Below is a small trained network, with its code and all its weights. Each question gives an input and a class and asks what happens when units are switched off, that is, made to give their printed mean instead of their output.

import numpy as np


def w(rows, s, z=0):
    codes = np.array(rows[::2]) - 128.0
    scale = np.full(codes.shape[1], s)
    scale[-1] = z or s
    return codes * scale


def f(y):
    return np.maximum(y, 0)


def log_softmax(a):
    a = a - a.max(-1, keepdims=True)
    return a - np.log(np.exp(a).sum(-1, keepdims=True))


def net(x, mask):
    res = np.array(x, float).reshape(1, 5) / 4 @ E
    y = f(res @ A[0][:, :-1].T + A[0][:, -1])
    res = res + np.where(mask, y, B[0][:, -1]) @ B[0][:, :-1]
    return log_softmax(res[-1] @ U[:, :-1].T + U[:, -1])


A, B = {}, {}
E = w([
[239,171,185,126],'x0',
[124,132,130,129],'x1',
[112,62,225,179],'x2',
[130,126,127,127],'x3',
[109,107,166,4],'x4',
],0.013)
A[0] = w([
[161,81,147,80,63],'n1',
[110,112,43,220,73],'n2',
[161,83,161,66,202],'n3',
[83,174,179,29,104],'n4',
[139,166,3,104,84],'n5',
[119,134,145,73,145],'n6',
[188,170,166,137,61],'n7',
[109,136,173,69,123],'n8',
[172,161,48,244,120],'n9',
[172,242,82,87,173],'n10',
[142,29,231,170,140],'n11',
[168,194,211,127,2],'n12',
[69,27,94,138,83],'n13',
[112,120,150,89,112],'n14',
[173,188,178,115,35],'n15',
[231,117,141,118,102],'n16',
[158,141,26,83,174],'n17',
[116,140,146,80,114],'n18',
[183,217,75,99,152],'n19',
[167,195,147,131,66],'n20',
[121,63,194,192,156],'n21',
[160,175,49,120,143],'n22',
[165,88,117,25,113],'n23',
[190,154,217,134,106],'n24',
[149,80,118,40,89],'n25',
[32,94,89,129,13],'n26',
[180,109,159,107,134],'n27',
[157,210,138,230,183],'n28',
],0.013,0.0021)
B[0] = w([
[141,98,140,114,176],'n1',
[186,82,84,147,221],'n2',
[113,101,167,144,205],'n3',
[202,57,148,128,233],'n4',
[107,186,167,119,248],'n5',
[163,89,129,166,187],'n6',
[139,120,56,57,198],'n7',
[204,76,139,194,195],'n8',
[201,60,127,184,246],'n9',
[89,181,163,150,252],'n10',
[67,235,219,167,253],'n11',
[107,147,76,78,204],'n12',
[86,176,52,61,221],'n13',
[191,92,132,126,172],'n14',
[118,132,45,65,195],'n15',
[80,117,57,46,209],'n16',
[47,191,210,159,238],'n17',
[192,128,130,160,177],'n18',
[84,167,166,115,239],'n19',
[165,143,59,99,185],'n20',
[115,161,228,150,226],'n21',
[88,119,203,229,216],'n22',
[185,97,149,174,228],'n23',
[79,142,83,76,222],'n24',
[150,109,123,138,211],'n25',
[110,132,1,72,226],'n26',
[108,139,88,141,181],'n27',
[163,73,117,182,229],'n28',
],0.0087,0.013)
U = w([
[33,180,231,171,250],'0',
[227,33,131,195,53],'1',
[45,126,9,63,93],'2',
],0.011,0.0018)

Each question gives the input, the list of numbers given to net, and the class t.
The units are the neurons (one row each of A and B). Each row of codes is followed by its name. A weight is (code - 128) times the scale printed after its matrix; where a second scale follows, it is the last column's (A, B and U).
mask holds one flag per neuron, in row order. A switched-off neuron (its flag False) gives its mean, the last column of its row in B, instead of its output. The means were averaged over made-up inputs and are rounded, as every weight is.
A unit's drop is (log p(t) with every unit on - log p(t) with that unit switched off) / (log p(t) with every unit on - log p(t) with every unit switched off).
The circuit of an input: a set's keep is (log p(t) with only the set's units on - log p(t) with every unit switched off) / (log p(t) with every unit on - log p(t) with every unit switched off). Starting from the 12 units with the biggest drops (on a tie, the unit counted first), units are removed one at a time, each time the one whose removal leaves the highest keep (on an exact tie, the one counted first), for as long as the keep stays at least 0.8.
circuit, biggest first: the units of the circuit, biggest drop first
k most important neurons: the k neurons with the biggest drops, biggest first
drop of u: that unit's drop, to one decimal
input [-8,-6,-4,-4,-8], class 1: circuit, biggest first -> (n9)
input [2,-8,-6,3,7], class 1: 4 most important neurons -> (n4, n11, n23, n8)
input [3,6,-7,-6,7], class 0: 3 most important neurons -> (n17, n10, n19)
input [8,-4,-7,5,0], class 2: 3 most important neurons -> (n16, n15, n7)
input [7,5,-7,7,-6], class 0: 2 most important neurons -> (n22, n10)
input [-6,1,5,-5,3], class 2: 4 most important neurons -> (n26, n13, n17, n22)
input [-3,-8,-5,-5,-7], class 1: 3 most important neurons -> (n9, n2, n11)
input [-8,-2,-8,-4,-5], class 0: 3 most important neurons -> (n17, n22, n5)
input [0,-7,-2,4,-4], class 1: 2 most important neurons -> (n11, n9)
input [5,0,-4,-7,0], class 2: drop of n7 -> 0.2
input [-5,5,-8,-7,7], class 0: drop of n17 -> 0.6
input [7,7,3,4,5], class 2: drop of n24 -> 0.2
